Below is a small trained network, with its code and all its weights. Each question gives an input and a class and asks what happens when units are switched off, that is, made to give their printed mean instead of their output.

import numpy as np


def w(rows, s, z=0):
    codes = np.array(rows[::2]) - 128.0
    scale = np.full(codes.shape[1], s)
    scale[-1] = z or s
    return codes * scale


def norm(h):
    return h / np.sqrt((h * h).mean(-1, keepdims=True) + 1e-5)


def f(y):
    return y / 2 * (1 + np.tanh(0.7978845608 * (y + 0.044715 * y**3)))


def log_softmax(a):
    a = a - a.max(-1, keepdims=True)
    return a - np.log(np.exp(a).sum(-1, keepdims=True))


def net(x, mask):
    res = np.array(x, float).reshape(1, 7) / 4 @ E
    u = 0
    for l in range(4):
        y = f(norm(res) @ A[l][:, :-1].T + A[l][:, -1])
        res = res + np.where(mask[u : u + 3], y, B[l][:, -1]) @ B[l][:, :-1]
        u += 3
    return log_softmax(norm(res)[-1] @ U[:, :-1].T + U[:, -1])


A, B = {}, {}
E = w([
[207,124,117,221,46,125,123,254],'x0',
[128,92,205,102,205,243,43,144],'x1',
[101,150,254,87,55,93,212,142],'x2',
[33,49,222,5,131,107,177,137],'x3',
[186,15,154,46,97,97,186,9],'x4',
[58,164,69,96,88,52,202,66],'x5',
[159,107,246,59,138,78,143,88],'x6',
],0.0082)
A[0] = w([
[32,143,150,185,142,118,154,254,39],'L0N0',
[72,217,111,103,192,168,119,136,91],'L0N1',
[126,191,123,250,152,127,110,185,4],'L0N2',
],0.0091,0.0013)
B[0] = w([
[255,158,145,99,43,39,120,68,236],'L0N0',
[176,140,182,91,162,81,57,45,192],'L0N1',
[219,158,96,170,141,208,22,125,254],'L0N2',
],0.0085,0.0062)
A[1] = w([
[61,191,56,140,111,189,169,121,1],'L1N0',
[67,197,11,142,58,65,142,77,135],'L1N1',
[121,72,1,150,132,143,150,73,178],'L1N2',
],0.01,0.0061)
B[1] = w([
[156,120,12,113,147,170,127,221,124],'L1N0',
[181,222,194,70,163,35,148,36,254],'L1N1',
[150,9,215,51,106,50,166,205,251],'L1N2',
],0.011,0.0054)
A[2] = w([
[174,123,112,67,3,15,177,24,222],'L2N0',
[243,143,8,130,107,83,91,26,186],'L2N1',
[55,157,35,227,106,224,177,218,3],'L2N2',
],0.0061,0.006)
B[2] = w([
[154,163,147,38,181,116,255,82,248],'L2N0',
[111,72,137,76,38,76,144,94,204],'L2N1',
[129,43,204,151,202,116,158,64,125],'L2N2',
],0.011,0.012)
A[3] = w([
[34,142,111,127,250,112,243,145,4],'L3N0',
[120,221,179,131,114,136,52,198,40],'L3N1',
[133,111,3,93,149,2,163,220,54],'L3N2',
],0.0085,0.0021)
B[3] = w([
[142,90,187,108,69,38,174,114,254],'L3N0',
[158,54,60,48,2,53,161,127,205],'L3N1',
[175,38,168,76,116,118,196,63,224],'L3N2',
],0.013,0.0026)
U = w([
[114,218,132,132,163,109,207,85,99],'0',
[4,221,42,216,146,116,191,172,2],'1',
[60,218,61,214,169,152,201,203,2],'2',
[84,64,224,77,185,203,135,135,90],'3',
[166,226,107,103,94,89,199,66,90],'4',
[182,61,234,32,65,22,244,119,226],'5',
[229,156,81,183,49,153,79,190,166],'6',
[92,188,112,103,164,85,63,72,111],'7',
],0.014,0.0091)

Each question gives the input, the list of numbers given to net, and the class t.
The units are the neurons (one row each of A and B). Each row of codes is followed by its name. A weight is (code - 128) times the scale printed after its matrix; where a second scale follows, it is the last column's (A, B and U).
mask holds one flag per neuron, layer by layer. A switched-off neuron (its flag False) gives its mean, the last column of its row in B, instead of its output. The means were averaged over made-up inputs and are rounded, as every weight is.
A unit's drop is (log p(t) with every unit on - log p(t) with that unit switched off) / (log p(t) with every unit on - log p(t) with every unit switched off).
The circuit of an input: a set's keep is (log p(t) with only the set's units on - log p(t) with every unit switched off) / (log p(t) with every unit on - log p(t) with every unit switched off). Starting from all 12 units, units are removed one at a time, each time the one whose removal leaves the highest keep (on an exact tie, the one counted first), for as long as the keep stays at least 0.8.
units of the circuit, in order: the units of the circuit, biggest drop first
top k neurons: the k neurons with the biggest drops, biggest first
top k neurons in layer l: the k neurons of layer l with the biggest drops, biggest first
drop when u is switched off: that unit's drop, to one decimal
input [-1,5,-7,-1,0,2,1], class 7: units of the circuit, in order	L2N0; L0N0
input [-8,0,-3,0,0,-6,0], class 3: units of the circuit, in order	L2N0; L0N0; L1N1
input [-6,4,1,1,-2,2,-4], class 7: top 4 neurons	L0N1; L2N0; L1N2; L1N1
input [2,8,-8,-1,-1,1,-3], class 6: units of the circuit, in order	L2N0
input [2,-2,-4,4,-8,-6,7], class 6: units of the circuit, in order	L0N2; L2N0
input [-3,4,-2,-1,-3,-3,2], class 7: units of the circuit, in order	L1N2; L2N0
input [0,-1,-6,-6,-1,2,-4], class 5: top 2 neurons	L1N2; L3N2
input [-8,4,-1,-4,-3,7,6], class 7: top 2 neurons in layer 0	L0N1; L0N0
input [-2,0,-3,-6,-6,3,0], class 6: top 2 neurons	L0N2; L2N0
input [-6,8,-6,8,-5,8,-2], class 7: top 2 neurons	L2N0; L0N1
input [2,5,-5,3,-1,-6,7], class 3: drop when L0N0 is switched off	0.2
input [-5,8,-8,-2,-8,8,5], class 7: drop when L2N0 is switched off	0.1
input [-5,-5,-5,-3,-2,-6,-8], class 5: drop when L3N2 is switched off	1.7
input [-2,-7,-4,-7,-8,-2,7], class 6: units of the circuit, in order	L0N2
input [-4,3,-1,4,-3,-5,3], class 3: drop when L3N0 is switched off	0.1
